Here is a tiny trained network, its code and every weight. The questions are about switching its units off for an input and a class, where a switched-off unit gives its printed mean instead of its output.

import numpy as np


def w(rows, s, z=0):
    codes = np.array(rows[::2]) - 128.0
    scale = np.full(codes.shape[1], s)
    scale[-1] = z or s
    return codes * scale


def norm(h):
    return h / np.sqrt((h * h).mean(-1, keepdims=True) + 1e-5)


def f(y):
    return y / 2 * (1 + np.tanh(0.7978845608 * (y + 0.044715 * y**3)))


def log_softmax(a):
    a = a - a.max(-1, keepdims=True)
    return a - np.log(np.exp(a).sum(-1, keepdims=True))


def net(x, mask):
    res = np.array(x, float).reshape(1, 6) / 4 @ E
    u = 0
    for l in range(4):
        y = f(norm(res) @ A[l][:, :-1].T + A[l][:, -1])
        res = res + np.where(mask[u : u + 13], y, B[l][:, -1]) @ B[l][:, :-1]
        u += 13
    return log_softmax(norm(res)[-1] @ U[:, :-1].T + U[:, -1])


A, B = {}, {}
E = w([
[139,114,139,124,171,161,156,83,82,177,130,160],'x0',
[132,138,147,127,76,110,162,103,143,133,73,155],'x1',
[142,124,107,44,44,138,133,139,152,209,211,152],'x2',
[162,152,110,140,110,148,171,111,94,105,159,56],'x3',
[57,197,134,91,178,55,136,106,100,143,144,113],'x4',
[147,255,105,177,113,162,121,173,146,134,133,204],'x5',
],0.0091)
A[0] = w([
[33,134,116,70,166,148,71,114,202,140,72,176,56],'0.n0',
[101,99,179,91,165,112,110,182,167,136,115,184,49],'0.n1',
[117,96,187,176,109,169,131,67,37,212,151,140,115],'0.n2',
[112,202,121,188,94,197,123,145,184,114,120,156,92],'0.n3',
[138,191,103,151,132,131,95,153,120,129,118,150,104],'0.n4',
[108,167,177,101,37,125,223,58,169,143,2,134,35],'0.n5',
[133,85,113,105,151,104,105,104,144,120,98,183,33],'0.n6',
[138,130,31,140,109,35,140,221,181,116,98,82,3],'0.n7',
[117,221,148,72,131,146,227,110,103,100,136,37,53],'0.n8',
[107,152,133,139,176,175,193,114,19,184,87,174,43],'0.n9',
[101,96,35,172,184,156,35,159,105,148,198,99,32],'0.n10',
[128,92,138,71,136,112,108,82,175,110,119,86,75],'0.n11',
[111,167,137,147,50,65,37,157,191,27,162,88,4],'0.n12',
],0.0062,0.0028)
B[0] = w([
[138,110,40,123,115,131,109,170,92,109,119,172,167],'0.n0',
[202,67,52,156,110,94,137,133,129,125,144,108,144],'0.n1',
[95,110,99,166,114,158,147,150,157,137,158,147,202],'0.n2',
[97,116,165,138,132,139,115,111,81,87,208,121,254],'0.n3',
[97,153,150,120,106,158,99,117,103,135,115,146,187],'0.n4',
[142,141,62,168,192,125,1,50,157,97,180,89,214],'0.n5',
[120,100,118,140,118,137,143,92,99,101,149,156,128],'0.n6',
[82,134,111,150,154,149,186,98,128,132,146,104,153],'0.n7',
[153,88,92,92,137,115,146,174,114,52,132,176,204],'0.n8',
[104,112,114,176,135,135,166,141,178,161,140,147,190],'0.n9',
[206,151,116,138,155,113,63,3,158,121,134,115,166],'0.n10',
[74,152,146,135,96,168,120,144,85,153,125,86,169],'0.n11',
[73,86,93,192,172,153,164,137,190,169,125,127,203],'0.n12',
],0.0093,0.0036)
A[1] = w([
[193,165,85,120,196,188,172,119,47,215,94,63,58],'1.n0',
[67,211,248,110,142,172,129,152,115,125,105,200,44],'1.n1',
[82,173,74,52,216,28,153,169,59,149,75,168,14],'1.n2',
[141,58,185,95,95,45,112,38,107,140,97,92,59],'1.n3',
[196,216,83,110,76,99,223,68,163,110,109,64,145],'1.n4',
[22,52,115,150,165,59,22,191,63,103,147,206,25],'1.n5',
[234,61,226,235,119,181,93,166,131,94,83,134,116],'1.n6',
[148,150,69,171,94,164,178,132,26,55,122,82,55],'1.n7',
[163,84,165,174,180,135,201,78,112,255,148,198,6],'1.n8',
[50,125,254,146,107,181,85,123,45,161,88,57,49],'1.n9',
[88,158,190,229,78,131,108,112,100,73,42,110,45],'1.n10',
[153,168,94,126,250,18,147,108,109,213,175,97,30],'1.n11',
[100,153,109,177,254,107,113,176,117,89,49,136,58],'1.n12',
],0.0053,0.0025)
B[1] = w([
[83,105,85,134,181,113,88,117,168,87,86,174,125],'1.n0',
[142,154,177,140,96,111,134,133,85,96,169,133,155],'1.n1',
[181,158,175,65,29,125,182,123,165,2,154,128,176],'1.n2',
[120,135,144,169,120,139,83,113,70,129,175,158,165],'1.n3',
[163,106,80,175,98,122,84,118,91,173,129,146,146],'1.n4',
[145,109,142,143,98,117,164,156,119,105,56,197,201],'1.n5',
[171,133,184,52,99,110,180,143,184,111,143,112,252],'1.n6',
[167,61,126,140,162,66,130,166,83,174,83,205,174],'1.n7',
[65,151,116,174,140,153,177,105,195,76,98,130,166],'1.n8',
[121,96,187,116,143,126,175,131,82,147,150,109,134],'1.n9',
[155,178,124,122,136,124,138,105,113,194,121,94,196],'1.n10',
[130,108,113,98,96,132,110,98,195,62,138,147,170],'1.n11',
[140,116,154,78,157,70,158,110,133,254,81,108,232],'1.n12',
],0.0078,0.0041)
A[2] = w([
[160,151,78,104,182,141,2,54,146,109,122,113,105],'2.n0',
[147,136,67,151,133,117,176,144,73,118,151,65,99],'2.n1',
[137,118,113,204,93,121,141,66,113,131,141,118,54],'2.n2',
[116,216,143,143,152,157,111,144,89,139,139,164,32],'2.n3',
[52,40,174,119,109,124,118,102,87,122,117,93,65],'2.n4',
[157,116,118,124,135,156,114,163,137,204,127,116,76],'2.n5',
[194,93,83,156,130,145,144,155,111,103,120,141,82],'2.n6',
[86,126,112,153,77,89,92,193,159,132,107,47,108],'2.n7',
[87,132,77,105,68,206,106,139,105,151,135,123,187],'2.n8',
[105,165,130,77,88,104,134,88,171,131,143,125,181],'2.n9',
[45,146,139,121,110,52,146,112,95,97,138,136,94],'2.n10',
[155,93,201,107,84,206,143,143,147,101,110,109,2],'2.n11',
[143,142,131,108,166,134,119,146,154,89,140,97,78],'2.n12',
],0.0089,0.0019)
B[2] = w([
[163,146,104,182,114,106,33,91,151,177,79,143,240],'2.n0',
[88,80,118,129,127,62,108,167,159,139,70,255,180],'2.n1',
[106,129,146,101,204,152,68,84,141,116,121,161,181],'2.n2',
[112,51,152,158,84,166,82,136,78,91,143,102,227],'2.n3',
[128,228,146,237,106,165,72,169,59,93,176,172,254],'2.n4',
[115,182,121,87,86,126,147,110,162,99,88,77,156],'2.n5',
[109,102,88,88,59,70,182,132,107,111,63,215,194],'2.n6',
[68,118,82,165,174,208,185,76,146,168,161,196,176],'2.n7',
[92,131,167,124,167,55,122,111,114,169,61,84,250],'2.n8',
[142,160,133,96,140,140,109,119,134,127,98,48,200],'2.n9',
[220,153,104,127,100,177,172,86,144,37,158,147,209],'2.n10',
[172,180,89,56,113,139,140,120,153,32,198,86,224],'2.n11',
[170,90,133,122,92,175,129,93,184,128,103,146,143],'2.n12',
],0.008,0.0037)
A[3] = w([
[162,121,171,86,74,139,115,187,156,49,131,157,161],'3.n0',
[89,164,100,173,198,210,245,144,214,139,177,143,189],'3.n1',
[164,77,1,108,109,54,122,164,51,151,131,166,206],'3.n2',
[104,107,139,176,110,130,98,183,18,65,167,115,104],'3.n3',
[88,202,113,35,98,113,118,140,114,241,100,77,122],'3.n4',
[56,112,129,106,217,186,217,36,123,110,139,168,30],'3.n5',
[120,142,175,156,180,89,214,185,90,93,31,59,16],'3.n6',
[129,7,102,129,156,110,118,125,82,107,167,52,139],'3.n7',
[203,146,105,123,105,160,86,61,190,96,122,140,142],'3.n8',
[122,88,180,128,209,179,142,150,82,122,52,125,120],'3.n9',
[135,246,191,117,167,9,190,102,131,73,80,77,171],'3.n10',
[176,141,212,170,178,75,105,92,146,161,59,126,37],'3.n11',
[164,205,131,215,96,128,86,210,110,114,155,135,8],'3.n12',
],0.0067,0.0016)
B[3] = w([
[109,121,116,98,144,115,166,156,52,107,137,98,230],'3.n0',
[39,66,67,141,117,124,159,99,133,107,148,97,236],'3.n1',
[131,139,214,133,196,93,135,167,147,131,15,182,208],'3.n2',
[115,193,177,94,2,125,102,137,120,180,132,153,227],'3.n3',
[178,45,210,183,221,76,202,100,113,199,111,36,169],'3.n4',
[97,162,72,183,91,180,138,151,190,120,90,107,186],'3.n5',
[86,147,174,96,136,154,120,179,161,196,142,108,183],'3.n6',
[89,171,72,219,123,140,107,108,98,113,135,229,151],'3.n7',
[167,187,102,75,235,113,74,125,142,84,138,103,255],'3.n8',
[105,114,130,83,91,106,146,123,140,179,177,96,163],'3.n9',
[168,35,133,60,123,160,135,153,147,151,187,87,229],'3.n10',
[169,122,101,137,130,45,91,105,120,229,136,75,199],'3.n11',
[127,77,157,208,94,146,96,56,76,135,125,145,210],'3.n12',
],0.0074,0.0047)
U = w([
[101,149,179,208,61,169,72,105,30,116,200,145,145],'0',
[184,122,76,163,198,110,4,45,173,133,128,123,140],'1',
[9,83,55,189,146,171,194,100,197,126,137,129,130],'2',
[194,121,108,40,121,128,184,142,141,38,173,91,164],'3',
[162,94,197,118,167,81,167,148,118,246,134,29,142],'4',
[129,91,119,118,125,62,134,176,105,115,45,246,120],'5',
[97,166,110,137,164,137,128,159,110,142,83,130,88],'6',
[76,214,119,95,166,200,114,176,97,160,53,85,1],'7',
],0.013,0.0073)

Each question gives the input, the list of numbers given to net, and the class t.
The units are the neurons (one row each of A and B). Each row of codes is followed by its name. A weight is (code - 128) times the scale printed after its matrix; where a second scale follows, it is the last column's (A, B and U).
mask holds one flag per neuron, layer by layer. A switched-off neuron (its flag False) gives its mean, the last column of its row in B, instead of its output. The means were averaged over made-up inputs and are rounded, as every weight is.
A unit's drop is (log p(t) with every unit on - log p(t) with that unit switched off) / (log p(t) with every unit on - log p(t) with every unit switched off).
The circuit of an input: a set's keep is (log p(t) with only the set's units on - log p(t) with every unit switched off) / (log p(t) with every unit on - log p(t) with every unit switched off). Starting from the 12 units with the biggest drops (on a tie, the unit counted first), units are removed one at a time, each time the one whose removal leaves the highest keep (on an exact tie, the one counted first), for as long as the keep stays at least 0.8.
units of the circuit, in order: the units of the circuit, biggest drop first
top k neurons: the k neurons with the biggest drops, biggest first
top k neurons in layer l: the k neurons of layer l with the biggest drops, biggest first
input [-8,-6,-7,-2,6,-1], class 2: top 2 neurons	[0.n12 2.n7]
input [5,8,-8,1,5,2], class 1: units of the circuit, in order	[0.n5]
input [6,-6,8,7,8,-3], class 3: top 4 neurons in layer 0	[0.n8 0.n5 0.n4 0.n12]
input [5,-7,-4,-6,3,-8], class 0: top 2 neurons	[2.n4 0.n5]
input [6,8,6,4,4,-7], class 1: top 2 neurons	[0.n5 0.n3]
input [-4,4,-6,-7,8,-1], class 3: top 3 neurons	[1.n2 2.n10 3.n10]
input [-5,6,7,0,0,6], class 4: top 4 neurons	[3.n4 2.n8 2.n4 2.n9]
input [8,7,1,7,-1,1], class 2: top 3 neurons	[0.n9 0.n2 1.n8]
input [4,-2,4,2,5,-2], class 3: units of the circuit, in order	[1.n2 0.n8]
input [4,-5,-6,-7,2,-6], class 5: top 2 neurons	[0.n0 1.n5]
input [-8,6,3,3,8,-7], class 2: top 3 neurons in layer 0	[0.n12 0.n11 0.n3]
input [-8,-4,-6,5,4,8], class 0: top 4 neurons	[2.n3 0.n4 0.n3 3.n3]
input [-4,-5,6,-6,-5,0], class 4: top 3 neurons	[0.n5 3.n4 2.n5]
input [-4,1,0,-2,-5,3], class 3: units of the circuit, in order	[1.n6]
input [-7,8,3,-2,-4,-7], class 1: top 2 neurons	[0.n5 0.n3]
input [5,5,-2,-6,-6,-2], class 3: top 3 neurons	[1.n6 2.n11 1.n7]
input [-7,7,4,-7,-4,0], class 1: top 2 neurons in layer 0	[0.n5 0.n8]
input [-8,6,-4,-4,-7,-3], class 2: units of the circuit, in order	[2.n7 0.n12]
input [-6,0,5,-8,-2,-5], class 5: top 2 neurons	[0.n0 3.n2]
input [-6,4,1,4,8,6], class 3: top neuron	[0.n8]
input [-8,7,3,3,-8,-5], class 2: top 3 neurons	[2.n7 0.n12 0.n10]
input [0,-5,-6,-6,8,-6], class 3: units of the circuit, in order	[1.n2 2.n10]
input [7,-2,6,-6,8,6], class 3: top 2 neurons	[1.n2 0.n12]
input [7,-4,-3,8,-5,-4], class 5: units of the circuit, in order	[2.n6 2.n1]
input [-8,-1,-4,4,8,6], class 2: top 2 neurons in layer 2	[2.n7 2.n11]
input [5,0,-7,-1,6,-1], class 4: top 3 neurons in layer 3	[3.n6 3.n11 3.n10]
input [-2,5,-2,1,-4,4], class 1: top 2 neurons in layer 2	[2.n0 2.n4]
input [1,3,2,4,-5,4], class 3: units of the circuit, in order	[2.n11]
input [7,-2,2,1,-7,-4], class 2: units of the circuit, in order	[1.n8 0.n2]
input [-5,1,4,-6,-6,-1], class 3: top 4 neurons in layer 1	[1.n7 1.n6 1.n4 1.n8]
